Below are the code and all the weights of a small trained network. Each question names an input and a target symbol and asks about switching units off, where a switched-off unit gives its printed mean instead of its output.

import numpy as np


def w(rows, s, z=0):
    codes = np.array(rows[::2]) - 128.0
    scale = np.full(codes.shape[1], s)
    scale[-1] = z or s
    return codes * scale


def f(y):
    return y / 2 * (1 + np.tanh(0.7978845608 * (y + 0.044715 * y**3)))


def softmax(a):
    e = np.exp(a - a.max(-1, keepdims=True))
    return e / e.sum(-1, keepdims=True)


def log_softmax(a):
    a = a - a.max(-1, keepdims=True)
    return a - np.log(np.exp(a).sum(-1, keepdims=True))


def net(x, mask):
    ids = ['αηθξτψ'.index(c) for c in x.split()]
    T = len(ids)
    res = E[ids] + P[:T]
    r = res
    for j in range(2):
        rows = slice(4 * j, 4 * j + 4)
        q, k, v = (r @ M[0][rows].T for M in (Q, K, V))
        z = softmax(np.where(np.tri(T) > 0, q @ k.T / 4**0.5, -1e9)) @ v
        o = O[0][rows]
        res = res + np.where(mask[j], z, o[:, -1]) @ o[:, :-1]
    y = f(res @ A[0][:, :-1].T + A[0][:, -1])
    res = res + np.where(mask[2:10], y, B[0][:, -1]) @ B[0][:, :-1]
    return log_softmax(res[-1] @ U[:, :-1].T + U[:, -1])


Q, K, V, O, A, B = {}, {}, {}, {}, {}, {}
E = w([
[73,125,63,75],'α',
[220,185,199,117],'η',
[185,132,51,75],'θ',
[131,153,140,95],'ξ',
[29,8,116,112],'τ',
[39,203,185,90],'ψ',
],0.015)
P = w([
[145,22,255,25],'0',
[185,207,131,70],'1',
[117,15,133,199],'2',
[167,214,102,95],'3',
[111,37,129,223],'4',
[159,224,90,103],'5',
[110,49,132,235],'6',
[152,220,85,98],'7',
[118,55,148,219],'8',
[152,217,116,68],'9',
],0.01)
Q[0] = w([
[82,134,175,3],'head 0',
[57,160,190,197],'head 0',
[127,81,97,152],'head 0',
[101,109,135,180],'head 0',
[180,144,143,77],'head 1',
[125,159,92,121],'head 1',
[139,205,97,73],'head 1',
[120,159,108,35],'head 1',
],0.019)
K[0] = w([
[97,84,252,104],'head 0',
[92,206,137,232],'head 0',
[126,91,90,132],'head 0',
[111,142,99,178],'head 0',
[157,119,173,118],'head 1',
[111,133,144,106],'head 1',
[139,107,146,60],'head 1',
[126,80,133,77],'head 1',
],0.021)
V[0] = w([
[75,129,214,111],'head 0',
[55,130,50,156],'head 0',
[135,170,187,110],'head 0',
[84,179,127,128],'head 0',
[22,212,174,128],'head 1',
[205,200,87,82],'head 1',
[68,175,189,5],'head 1',
[227,83,231,234],'head 1',
],0.011)
O[0] = w([
[169,126,106,190,202],'head 0',
[156,132,76,60,71],'head 0',
[118,100,96,171,166],'head 0',
[135,99,53,120,122],'head 0',
[154,83,45,220,143],'head 1',
[67,198,86,99,105],'head 1',
[191,118,35,76,250],'head 1',
[251,192,230,212,120],'head 1',
],0.012,0.014)
A[0] = w([
[100,14,156,116,12],'neuron 0',
[112,10,167,187,2],'neuron 1',
[105,89,189,99,120],'neuron 2',
[152,11,145,133,163],'neuron 3',
[144,105,124,141,70],'neuron 4',
[144,196,153,105,23],'neuron 5',
[153,68,151,193,111],'neuron 6',
[158,90,134,126,104],'neuron 7',
],0.012,0.0042)
B[0] = w([
[151,240,98,137,177],'neuron 0',
[254,101,56,161,181],'neuron 1',
[155,113,98,79,149],'neuron 2',
[48,123,218,114,251],'neuron 3',
[107,177,55,159,166],'neuron 4',
[51,132,39,107,168],'neuron 5',
[76,106,181,170,233],'neuron 6',
[98,148,69,108,178],'neuron 7',
],0.013)
U = w([
[168,3,145,38,125],'α',
[92,214,210,199,66],'η',
[52,215,156,121,64],'θ',
[242,205,130,149,168],'ξ',
[88,19,242,120,253],'τ',
[73,87,134,183,83],'ψ',
],0.0059,0.0066)

Each question gives the input, a string of symbols that net reads in full, and the target symbol t.
The units are the heads (4 rows each of Q, K, V and O) and the neurons (one row each of A and B). Each row of codes is followed by its name. A weight is (code - 128) times the scale printed after its matrix; where a second scale follows, it is the last column's (O, A, B and U).
mask holds one flag per unit, heads first, then neurons. A switched-off unit (its flag False) gives its mean, the last column of its rows in O or B, instead of its output. The means were averaged over made-up inputs and are rounded, as every weight is.
A unit's drop is (log p(t) with every unit on - log p(t) with that unit switched off) / (log p(t) with every unit on - log p(t) with every unit switched off).
The circuit of an input: a set's keep is (log p(t) with only the set's units on - log p(t) with every unit switched off) / (log p(t) with every unit on - log p(t) with every unit switched off). Starting from all 10 units, units are removed one at a time, each time the one whose removal leaves the highest keep (on an exact tie, the one counted first), for as long as the keep stays at least 0.8.
units of the circuit, in order: the units of the circuit, biggest drop first
most important unit: the unit with the biggest drop
top k neurons: the k neurons with the biggest drops, biggest first
drop of u: that unit's drop, to one decimal
input α ξ ψ ξ ψ ψ η η θ η, target α: units of the circuit, in order -> (head 1)
input α η η α, target α: units of the circuit, in order -> (head 1; neuron 6)
input τ τ θ τ ξ ψ α α, target τ: units of the circuit, in order -> (head 1; neuron 3)
input τ ξ ψ η, target τ: units of the circuit, in order -> (head 1; neuron 3)
input ξ θ α τ ξ τ, target ξ: units of the circuit, in order -> (neuron 1; neuron 0; head 1)
input α ξ ψ α θ ξ, target α: units of the circuit, in order -> (head 1; neuron 0)
input ξ θ θ τ, target ξ: top 3 neurons -> (neuron 0; neuron 1; neuron 6)
input η η ξ η ξ ψ ξ ξ α θ, target η: units of the circuit, in order -> (head 0; head 1; neuron 6)
input η θ θ α η τ τ ψ τ ξ, target η: units of the circuit, in order -> (head 0; head 1)
input ξ α θ, target α: top 4 neurons -> (neuron 3; neuron 6; neuron 2; neuron 4)
input θ ξ τ ψ τ ξ θ ξ, target θ: top 2 neurons -> (neuron 5; neuron 1)
input τ ψ α, target θ: top 2 neurons -> (neuron 0; neuron 3)
input ξ ξ ξ ψ α, target θ: top 2 neurons -> (neuron 0; neuron 1)
input ψ ψ α α, target ψ: most important unit -> head 0
input θ ψ η, target η: drop of head 1 -> 1.2
input ξ ψ ξ θ θ ξ η, target η: drop of neuron 3 -> 0.1
input τ α ξ θ θ ξ ξ ξ α ξ, target τ: drop of head 1 -> 1.8
